Below is a small trained network, with its code and all its weights. Each question gives an input and a class and asks what happens when units are switched off, that is, made to give their printed mean instead of their output.

import numpy as np


def w(rows, s, z=0):
    codes = np.array(rows[::2]) - 128.0
    scale = np.full(codes.shape[1], s)
    scale[-1] = z or s
    return codes * scale


def norm(h):
    return h / np.sqrt((h * h).mean(-1, keepdims=True) + 1e-5)


def f(y):
    return np.maximum(y, 0)


def log_softmax(a):
    a = a - a.max(-1, keepdims=True)
    return a - np.log(np.exp(a).sum(-1, keepdims=True))


def net(x, mask):
    res = np.array(x, float).reshape(1, 8) / 4 @ E
    u = 0
    for l in range(4):
        y = f(norm(res) @ A[l][:, :-1].T + A[l][:, -1])
        res = res + np.where(mask[u : u + 8], y, B[l][:, -1]) @ B[l][:, :-1]
        u += 8
    return log_softmax(norm(res)[-1] @ U[:, :-1].T + U[:, -1])


A, B = {}, {}
E = w([
[158,98,114,232,129],'x0',
[100,195,219,57,177],'x1',
[112,33,164,186,147],'x2',
[171,139,93,153,254],'x3',
[166,114,172,163,85],'x4',
[126,112,183,74,156],'x5',
[115,150,154,94,176],'x6',
[61,211,78,119,134],'x7',
],0.0072)
A[0] = w([
[209,36,157,154,254,33],'0.n1',
[166,61,6,104,135,162],'0.n2',
[152,33,148,177,221,4],'0.n3',
[122,171,98,69,193,129],'0.n4',
[118,130,97,200,153,35],'0.n5',
[173,65,229,180,220,151],'0.n6',
[111,166,96,234,73,52],'0.n7',
[181,230,117,103,163,81],'0.n8',
],0.008,0.0029)
B[0] = w([
[206,94,2,174,98,230],'0.n1',
[129,120,128,57,89,216],'0.n2',
[157,157,69,125,175,201],'0.n3',
[85,198,170,124,147,204],'0.n4',
[114,128,137,95,138,163],'0.n5',
[181,98,136,153,123,253],'0.n6',
[196,90,86,191,152,191],'0.n7',
[120,185,123,45,115,198],'0.n8',
],0.0093,0.0054)
A[1] = w([
[130,138,94,245,100,93],'1.n1',
[164,150,98,114,90,8],'1.n2',
[113,159,129,101,177,137],'1.n3',
[85,107,114,182,139,33],'1.n4',
[88,186,130,129,170,4],'1.n5',
[77,207,123,132,238,45],'1.n6',
[167,135,102,161,130,31],'1.n7',
[184,63,163,74,236,7],'1.n8',
],0.011,0.0032)
B[1] = w([
[119,142,127,169,203,253],'1.n1',
[146,79,119,139,74,167],'1.n2',
[91,239,108,128,127,205],'1.n3',
[168,134,118,179,132,143],'1.n4',
[29,206,107,68,155,184],'1.n5',
[84,255,178,67,148,240],'1.n6',
[104,135,69,203,158,195],'1.n7',
[194,34,85,72,211,194],'1.n8',
],0.0085,0.0047)
A[2] = w([
[184,138,43,182,71,137],'2.n1',
[135,98,144,89,230,4],'2.n2',
[182,102,139,79,201,83],'2.n3',
[206,119,65,180,165,59],'2.n4',
[115,119,78,117,210,163],'2.n5',
[209,100,115,187,146,169],'2.n6',
[95,162,255,149,122,70],'2.n7',
[85,117,60,195,102,86],'2.n8',
],0.0096,0.0034)
B[2] = w([
[222,118,79,129,162,248],'2.n1',
[220,50,177,120,119,147],'2.n2',
[196,69,86,167,240,170],'2.n3',
[98,129,87,179,229,244],'2.n4',
[27,94,147,146,142,201],'2.n5',
[104,126,128,143,254,254],'2.n6',
[116,92,198,209,140,162],'2.n7',
[136,200,145,35,252,185],'2.n8',
],0.0068,0.0072)
A[3] = w([
[167,106,112,71,172,106],'3.n1',
[170,48,78,181,49,152],'3.n2',
[95,55,87,244,153,98],'3.n3',
[196,115,2,78,30,145],'3.n4',
[156,155,140,130,234,127],'3.n5',
[187,110,101,72,99,85],'3.n6',
[96,123,97,160,97,2],'3.n7',
[174,150,107,118,157,87],'3.n8',
],0.009)
B[3] = w([
[71,66,107,75,57,173],'3.n1',
[79,177,63,144,99,186],'3.n2',
[135,138,141,128,197,214],'3.n3',
[167,138,1,150,111,184],'3.n4',
[99,95,172,72,132,253],'3.n5',
[116,136,140,147,88,141],'3.n6',
[112,103,101,61,77,128],'3.n7',
[166,103,141,146,94,154],'3.n8',
],0.0098,0.0074)
U = w([
[73,237,185,77,187,184],'0',
[171,16,215,112,133,26],'1',
[219,80,44,195,252,206],'2',
[113,62,255,200,44,127],'3',
[171,113,124,199,68,1],'4',
[143,96,95,143,51,82],'5',
],0.012,0.0077)

Each question gives the input, the list of numbers given to net, and the class t.
The units are the neurons (one row each of A and B). Each row of codes is followed by its name. A weight is (code - 128) times the scale printed after its matrix; where a second scale follows, it is the last column's (A, B and U).
mask holds one flag per neuron, layer by layer. A switched-off neuron (its flag False) gives its mean, the last column of its row in B, instead of its output. The means were averaged over made-up inputs and are rounded, as every weight is.
A unit's drop is (log p(t) with every unit on - log p(t) with that unit switched off) / (log p(t) with every unit on - log p(t) with every unit switched off).
The circuit of an input: a set's keep is (log p(t) with only the set's units on - log p(t) with every unit switched off) / (log p(t) with every unit on - log p(t) with every unit switched off). Starting from the 12 units with the biggest drops (on a tie, the unit counted first), units are removed one at a time, each time the one whose removal leaves the highest keep (on an exact tie, the one counted first), for as long as the keep stays at least 0.8.
units of the circuit, in order: the units of the circuit, biggest drop first
unit that matters most: the unit with the biggest drop
top k neurons: the k neurons with the biggest drops, biggest first
top k neurons in layer l: the k neurons of layer l with the biggest drops, biggest first
drop when u is switched off: that unit's drop, to one decimal
input [0,1,-7,-8,5,3,-7,-6], class 5: top 2 neurons => (3.n4, 1.n6)
input [-8,-6,6,-7,1,0,-6,1], class 5: top neuron => (0.n1)
input [-8,0,-6,-1,-1,-8,-5,2], class 5: units of the circuit, in order => (2.n6, 2.n4, 1.n2)
input [-7,-2,-5,-7,6,2,6,-2], class 5: units of the circuit, in order => (2.n6, 1.n6, 2.n8)
input [-4,1,-4,-8,1,5,-3,0], class 5: units of the circuit, in order => (2.n6, 1.n6, 2.n8)
input [-4,-1,7,-5,-6,-4,-8,1], class 5: top 2 neurons in layer 1 => (1.n7, 1.n8)
input [-6,-2,4,-5,-1,2,0,-7], class 1: top 2 neurons => (0.n1, 2.n1)
input [-2,1,6,6,-4,8,-6,7], class 0: top 2 neurons => (0.n4, 1.n6)
input [3,5,7,-5,4,2,-8,3], class 3: top 2 neurons => (0.n1, 0.n3)
input [-6,-5,5,-4,1,0,-2,-7], class 5: top 3 neurons in layer 0 => (0.n7, 0.n1, 0.n2)
input [-7,1,6,-1,-7,5,8,-5], class 1: top 2 neurons in layer 0 => (0.n7, 0.n4)
input [-8,2,6,-7,2,-8,5,-1], class 3: drop when 0.n1 is switched off => 0.2
input [-3,-5,1,3,-7,-4,-1,6], class 0: drop when 0.n1 is switched off => 0.3
input [-2,-6,-3,7,-7,-3,-4,8], class 0: unit that matters most => 0.n1
input [-8,3,-2,-6,5,-3,1,-8], class 3: drop when 0.n1 is switched off => 0.2
